Look-ups in named tables: a row name and a column name give one cell, copied from the table.

boz =
         pizom  kad  lozanu  rezuna  zudumol  nup
bako        46   73      68      61       50   44
tadipo      59   36      35      59       45   69
dad         48   67      69      41       75   57
budi        59   26      42      34       60   46
sed         57   25      43      44       45   41
guz         60   48      17      60       41   55
nisi        58   25      42      42       48   42
benav       52   78      36      60       58   64
fug         47   77      59      62       47   39
sus         49   34      83      41       61   53
mazakup     57   25      42      43       46   41
gom         60   49      17      60       40   54
mudugap     50   59      59      29       74   41
viti        58   27      50      30       66   51

What is the kad of tadipo in boz?
36
What is the pizom of bako in boz?
46
What is the pizom of gom in boz?
60
What is the lozanu of sed in boz?
43
What is the nup of nisi in boz?
42
What is the nup of benav in boz?
64
What is the pizom of dad in boz?
48
What is the rezuna of sed in boz?
44
What is the nup of mazakup in boz?
41
What is the zudumol of sus in boz?
61
What is the kad of mudugap in boz?
59

buk:
cols = ketas, bur, gorirus, salatu
vuz: [-10272, 3874, 4918, -7952]
vosef: [45539, -51675, -51677, 48332]
gedato: [-11790, -3367, -7330, -4353]
pepusut: [1411, -18761, -21958, 11488]
budeme: [-53731, 50143, 49129, -53758]

gedato, gorirus: -7330
pepusut, ketas: 1411
vuz, gorirus: 4918
vosef, bur: -51675
pepusut, gorirus: -21958
budeme, bur: 50143
pepusut, salatu: 11488
gedato, salatu: -4353
vosef, salatu: 48332
budeme, gorirus: 49129
pepusut, bur: -18761
gedato, ketas: -11790
vosef, gorirus: -51677
vuz, bur: 3874
gedato, bur: -3367
budeme, ketas: -53731
budeme, salatu: -53758
vuz, salatu: -7952
vuz, ketas: -10272
vosef, ketas: 45539

sivu =
cols = niz, dipud, vaveg, depife, foni
popebav: [35, 132, 104, 231, 122]
leg: [230, 129, 159, 26, 139]
nebobor: [34, 132, 104, 232, 122]

leg, depife: 26
nebobor, niz: 34
leg, vaveg: 159
leg, foni: 139
nebobor, vaveg: 104
nebobor, depife: 232
nebobor, foni: 122
popebav, dipud: 132

Table nado
,rab,buf,loko,tidime,farovam,berak,tisokad,tebitu,zak,dif
vel,273,-1216,1609,3827,3180,381,-1472,-2992,-797,-1425
rusi,-467,-579,2517,-3487,-2004,-6454,1285,-25,3054,500
daf,2953,87,3937,-877,-4480,572,-3910,2644,3984,-4371
ruroko,-1622,-2837,3985,-4249,6185,-4881,2035,-1677,-381,7108
kepep,-2594,-4776,3829,1976,-77,-83,3423,4428,-3893,-79
pugiri,-2312,-2985,4004,406,5394,-6698,892,4454,-43,928
rumigu,1035,-452,2769,-4327,1314,-4094,5120,4664,2121,-2401
lag,-6801,1079,-1890,-1008,3873,-7191,3544,5140,-2702,1329
revir,37,-4714,1909,-954,4677,3093,1357,-2594,-1460,-3653
gatupob,-711,-3470,2520,3385,3420,530,3078,1885,1138,-2061
rosilem,-4377,-575,4729,-4706,-1053,-5248,-2884,3382,1089,-2550
resam,-1138,-2812,4036,1970,1419,11,2541,2860,-1544,-891
rep,4239,-2419,2850,-2391,2775,-2080,4529,-2632,1664,1964
fibibak,-754,-5690,2216,3670,-1227,2316,2023,-3440,-3806,-5168

dif of fibibak is -5168
berak of pugiri is -6698
buf of gatupob is -3470
loko of resam is 4036
loko of pugiri is 4004
tebitu of rusi is -25
berak of lag is -7191
tisokad of lag is 3544
tidime of pugiri is 406
tebitu of revir is -2594
farovam of vel is 3180
rab of revir is 37
Which row has the largest zak? daf

